Q: [[0.008, 0.160, -0.196, 0.119, -0.074, 0.147], [0.041, 0.180, -0.154, 0.215, -0.025, 0.083]]
A: 0.147
Q: [[-5.50, 16.99, 3.46, 2.51], [7.22, -13.51, 12.65, 2.31], [-13.05, 0.95, 12.65, 10.40]]
A: 2.51
Q: [0.12, -0.18, -0.13, 0.13, 0.15]
A: 0.15
Q: [[0.90, 1.81, -0.10, 1.35], [-1.35, -0.34, -0.79, -1.41]]
A: 1.35
Q: [-1.799, 0.798, -0.521, 0.515, 1.071]
A: 1.071
Q: [-0.035, 0.112, 0.001, -0.014, -0.166, 0.092]
A: 0.092
Q: [0.119, 0.020, 0.140, 0.106, -0.005, -0.148, 0.113]
A: 0.113
Q: [[0.197, -0.087, 0.208, 0.131, -0.171, 0.051], [0.000, -0.026, 0.066, 0.043, 0.044, -0.157]]
A: 0.051
Q: [-7.37, -3.77, 13.54, -13.09]
A: -13.09
Q: [16.53, -15.36, 17.64, 15.94]
A: 15.94
---
[ -8 -11 -38 -12] value -12
[-13  31  42 -18  32 -19] value -19
[  5 -45 -35 -29] value -29
[14 17 31 23 43 34] value 34
[-17 -16 -14 -27  -4 -11 -36] value -36
[26 40 45 31] value 31
---
[[206 186 129 147 143 176]
 [136 197 233 240  97 171]
 [115 165 161 170  36 181]] >> 240

[[ 21   7  30 -12  -7 -16  27]
 [ 21  24  27  10   8  13 -33]] >> -7

[[740 404 219 443]
 [193 270 770 388]
 [ 34 443 633 422]] >> 270

[[-34  39 -32  -5 -33 -24]
 [ -8 -35 -21  -5  -2  -2]
 [-40 -49 -22  -7 -19 -18]] >> -5

[[36 55 61 45 21 56 89]
 [37 23 52 62 40 79 41]] >> 21

[[360 678 545 258 853 593]
 [417 691 584 215 730 606]
 [431 650 572 217 822 547]] >> 215

[[ 34  25 -32 -24 -24]
 [-41 -27  21   8 -26]
 [  1 -48  -5  -9   4]] >> 21

[[ 78 161 138  45]
 [234  75  52   3]
 [104 106 179  94]] >> 75
---
[-38.218, 117.155, 99.061, 0.673, -117.618, 60.811]
-117.618
[-80.145, 112.140, -187.370, -30.522, -33.880]
-30.522
[0.07, 0.00, 0.00, 0.11, 0.15, -0.03, -0.14]
-0.03
[0.123, -0.091, 0.006, 0.027]
0.006
[6.1, -6.3, -8.3, -12.1, 13.8, -11.8]
13.8
[-1.9, 1.8, 2.0, 1.5, 1.5, 1.4]
1.5
[16.62, 9.83, 8.39, -13.87, 5.58, -17.19]
5.58
[-16.207, 136.715, -147.297, -22.690, 62.885]
-22.690
[1.2, 0.3, -6.9, 18.2, -10.9, 7.4, 2.8]
7.4
---
42	14	23	28	40
-11	0	-3	5	-1
-16	-30	-15	-13	-17
ans = -3, 42

7	2	5	4	3 ans = 5, 7

-29	1	1	44	-39	-3	5 ans = 44, 44

-28	-14	15	21	9
-30	6	20	23	14
-5	-4	40	-4	-22
ans = 20, 40

3	8	3	1	3 ans = 3, 8

61	10	46	58	53	54	89 ans = 58, 89

-2	9	-15	16	-4	-13	3
-4	5	-10	11	-40	-9	-4
-12	-4	-15	35	-17	-16	-5
ans = 11, 35

-20	4	-12	-49	5	-39	42 ans = -49, 42

8652	8112	5961	6100	2377 ans = 5961, 8652

700	55	406	-134	755	-817	-692 ans = -134, 755
---
| 16 |  6 | 34 | 15 | Out: 15
|  31 |  47 |  -8 |  28 |  13 | -33 | Out: -33
|  16 |   5 | -39 |   6 |  22 | -17 |   5 | Out: 5
|  -7 |   2 |  17 | -38 |   9 | Out: 9
| -35 | -11 |  43 |  30 |   7 | -46 | Out: -46
| -25 |  24 |  14 | -26 |  34 | Out: 34
| -46 |  -9 |  22 |  -8 | -30 | Out: -30
| -34 |  24 |  43 |  28 | Out: 28
|  -8 | -35 |  13 |  29 |   1 | Out: 1
|  13 |  37 | -30 |  29 | Out: 29
---
| -29 | -17 |  -2 | -32 |
| -34 |  21 | -10 |  25 |
|  31 |   7 |  23 |  -7 |
-> 23

|  41 |  20 |  13 |  21 | -27 |
|  39 |  19 |  17 |  21 | -29 |
|  23 |  24 |   8 |  -9 | -29 |
-> 8

|   5 |   9 |  -2 |   2 |   4 |
|  -2 |   7 |  -1 |  -6 |  -3 |
|  -5 |   6 |   3 |   3 | -37 |
-> 3

| -32 |  23 | -27 | -22 |  -9 |   0 |  -1 |
|  13 |  36 |  29 |  32 |  41 | -11 |   1 |
|  14 |   1 |  -8 |  -8 |  -8 | -10 | -16 |
-> -8

|   9 | -38 | -30 |  41 |
| -47 | -16 | -28 | -36 |
|   9 | -41 |  18 |  34 |
-> 18

|  -8 |  -5 |  12 | -23 |   1 | -21 |  13 |
|  -4 | -26 |  -7 |   5 |  16 | -39 |   4 |
| -12 | -12 |  15 | -32 |  -9 | -17 |  29 |
-> 15
---
|  -3 |   3 |  -4 |   3 |
|  -1 |   8 |  -9 |  10 |
| -20 |  17 | -36 |   4 |
==> -4

|  13 | -18 | -18 |  11 | -21 |  39 |
| -23 |   4 | -13 | -32 | -40 |  14 |
|  22 |  -7 |  31 | -14 |  -9 | -19 |
==> -18

|  -9 | -27 |  -4 | -32 |  14 |
| -14 | -40 |  42 |  20 | -42 |
| -14 |  17 | -16 |  25 | -21 |
==> -4

|   6 |  -5 |   9 | -13 |   8 | -26 |  39 |
|   2 |  -7 |   8 |  17 |  -8 |   2 |  -2 |
|  -7 |  10 | -14 |   0 |  -1 |  22 | -34 |
==> 9

|  -3 |  -1 | -20 | -26 |  -8 |  30 |
| -28 | -23 |  -9 | -40 |  -8 | -29 |
|  -3 | -20 |  13 |  42 |   1 |  30 |
==> -20

|   4 |  26 | -13 |   9 |
|  -6 |   3 |  21 |  26 |
|  -5 |  10 |   4 |  34 |
==> -13

|  -4 |  -6 |   8 |  -6 |   4 |
|   0 |  14 | -11 |   8 |  -8 |
|  20 | -42 |  10 | -11 |   7 |
==> 8

|  -1 | -42 |   4 | -23 |  14 |   4 |
| -21 | -42 |   0 |   1 | -18 |   0 |
|   9 | -42 | -18 |   7 |  -6 | -17 |
==> 4
